Here is a tiny trained network, its code and every weight. The questions are about switching its units off for an input and a class, where a switched-off unit gives its printed mean instead of its output.

import numpy as np


def w(rows, s, z=0):
    codes = np.array(rows[::2]) - 128.0
    scale = np.full(codes.shape[1], s)
    scale[-1] = z or s
    return codes * scale


def f(y):
    return np.maximum(y, 0)


def log_softmax(a):
    a = a - a.max(-1, keepdims=True)
    return a - np.log(np.exp(a).sum(-1, keepdims=True))


def net(x, mask):
    res = np.array(x, float).reshape(1, 5) / 4 @ E
    y = f(res @ A[0][:, :-1].T + A[0][:, -1])
    res = res + np.where(mask, y, B[0][:, -1]) @ B[0][:, :-1]
    return log_softmax(res[-1] @ U[:, :-1].T + U[:, -1])


A, B = {}, {}
E = w([
[198,139,109],'x0',
[120,105,231],'x1',
[114,131,198],'x2',
[105,4,119],'x3',
[2,154,129],'x4',
],0.0056)
A[0] = w([
[140,109,189,101],'neuron 1',
[100,153,141,129],'neuron 2',
[125,45,218,89],'neuron 3',
[100,59,149,114],'neuron 4',
[128,67,190,108],'neuron 5',
[172,149,144,134],'neuron 6',
[79,185,135,135],'neuron 7',
[128,44,41,254],'neuron 8',
[152,155,141,95],'neuron 9',
[114,85,143,104],'neuron 10',
[65,185,169,145],'neuron 11',
[157,199,148,121],'neuron 12',
[102,120,147,103],'neuron 13',
[184,169,149,87],'neuron 14',
[77,124,48,163],'neuron 15',
[43,116,194,81],'neuron 16',
[100,202,162,162],'neuron 17',
[40,181,124,104],'neuron 18',
[100,86,153,155],'neuron 19',
[101,139,65,169],'neuron 20',
[249,225,152,136],'neuron 21',
[146,176,71,52],'neuron 22',
[130,124,89,34],'neuron 23',
[153,110,88,213],'neuron 24',
],0.011,0.0031)
B[0] = w([
[110,105,159,165],'neuron 1',
[109,123,110,151],'neuron 2',
[131,66,196,204],'neuron 3',
[130,93,153,182],'neuron 4',
[121,94,176,184],'neuron 5',
[121,158,149,170],'neuron 6',
[93,128,96,173],'neuron 7',
[253,111,114,249],'neuron 8',
[103,138,136,148],'neuron 9',
[128,113,148,158],'neuron 10',
[79,110,77,186],'neuron 11',
[80,162,132,180],'neuron 12',
[118,115,125,146],'neuron 13',
[104,164,160,173],'neuron 14',
[165,118,72,200],'neuron 15',
[84,81,116,191],'neuron 16',
[83,149,90,183],'neuron 17',
[101,109,67,186],'neuron 18',
[152,91,134,177],'neuron 19',
[147,138,81,186],'neuron 20',
[77,226,175,255],'neuron 21',
[104,165,82,170],'neuron 22',
[127,136,94,137],'neuron 23',
[183,154,141,197],'neuron 24',
],0.031,0.0059)
U = w([
[81,123,71,115],'0',
[198,132,59,132],'1',
[62,3,103,65],'2',
[90,220,165,129],'3',
[139,11,209,150],'4',
[204,132,103,253],'5',
[182,175,161,58],'6',
],0.0068,0.0049)

Each question gives the input, the list of numbers given to net, and the class t.
The units are the neurons (one row each of A and B). Each row of codes is followed by its name. A weight is (code - 128) times the scale printed after its matrix; where a second scale follows, it is the last column's (A, B and U).
mask holds one flag per neuron, in row order. A switched-off neuron (its flag False) gives its mean, the last column of its row in B, instead of its output. The means were averaged over made-up inputs and are rounded, as every weight is.
A unit's drop is (log p(t) with every unit on - log p(t) with that unit switched off) / (log p(t) with every unit on - log p(t) with every unit switched off).
The circuit of an input: a set's keep is (log p(t) with only the set's units on - log p(t) with every unit switched off) / (log p(t) with every unit on - log p(t) with every unit switched off). Starting from the 12 units with the biggest drops (on a tie, the unit counted first), units are removed one at a time, each time the one whose removal leaves the highest keep (on an exact tie, the one counted first), for as long as the keep stays at least 0.8.
units of the circuit, in order: the units of the circuit, biggest drop first
most important unit: the unit with the biggest drop
k most important neurons: the k neurons with the biggest drops, biggest first
drop of u: that unit's drop, to one decimal
input [7,6,-1,3,-5], class 4: 2 most important neurons -> [neuron 3; neuron 5]
input [4,0,-6,4,-8], class 6: units of the circuit, in order -> [neuron 21; neuron 18; neuron 24]
input [-4,-2,-4,0,6], class 1: units of the circuit, in order -> [neuron 15]
input [-4,3,-6,1,6], class 2: units of the circuit, in order -> [neuron 21; neuron 16]
input [-1,2,4,0,-7], class 3: units of the circuit, in order -> [neuron 21; neuron 8]
input [0,-4,7,0,1], class 2: 2 most important neurons -> [neuron 21; neuron 8]
input [0,1,-1,1,3], class 2: 3 most important neurons -> [neuron 21; neuron 8; neuron 24]
input [-8,-6,4,-2,6], class 2: units of the circuit, in order -> [neuron 21; neuron 16]
input [1,1,3,-5,3], class 0: 2 most important neurons -> [neuron 11; neuron 18]
input [2,1,-6,8,6], class 1: 2 most important neurons -> [neuron 8; neuron 15]
input [-7,5,-7,5,4], class 4: 2 most important neurons -> [neuron 3; neuron 8]
input [-4,1,-5,-4,0], class 0: 2 most important neurons -> [neuron 8; neuron 21]
input [-7,-3,-3,7,3], class 1: 3 most important neurons -> [neuron 8; neuron 15; neuron 20]
input [3,0,3,-5,8], class 0: 2 most important neurons -> [neuron 3; neuron 17]
input [2,6,-3,-3,3], class 0: 2 most important neurons -> [neuron 3; neuron 21]
input [-4,-4,-1,-3,6], class 0: most important unit -> neuron 3
input [0,8,0,2,6], class 2: drop of neuron 16 -> 0.1
input [-4,2,0,-4,7], class 2: drop of neuron 21 -> 0.2
input [-8,7,-7,-5,-1], class 0: drop of neuron 22 -> -0.1
input [-7,2,3,6,2], class 4: most important unit -> neuron 3
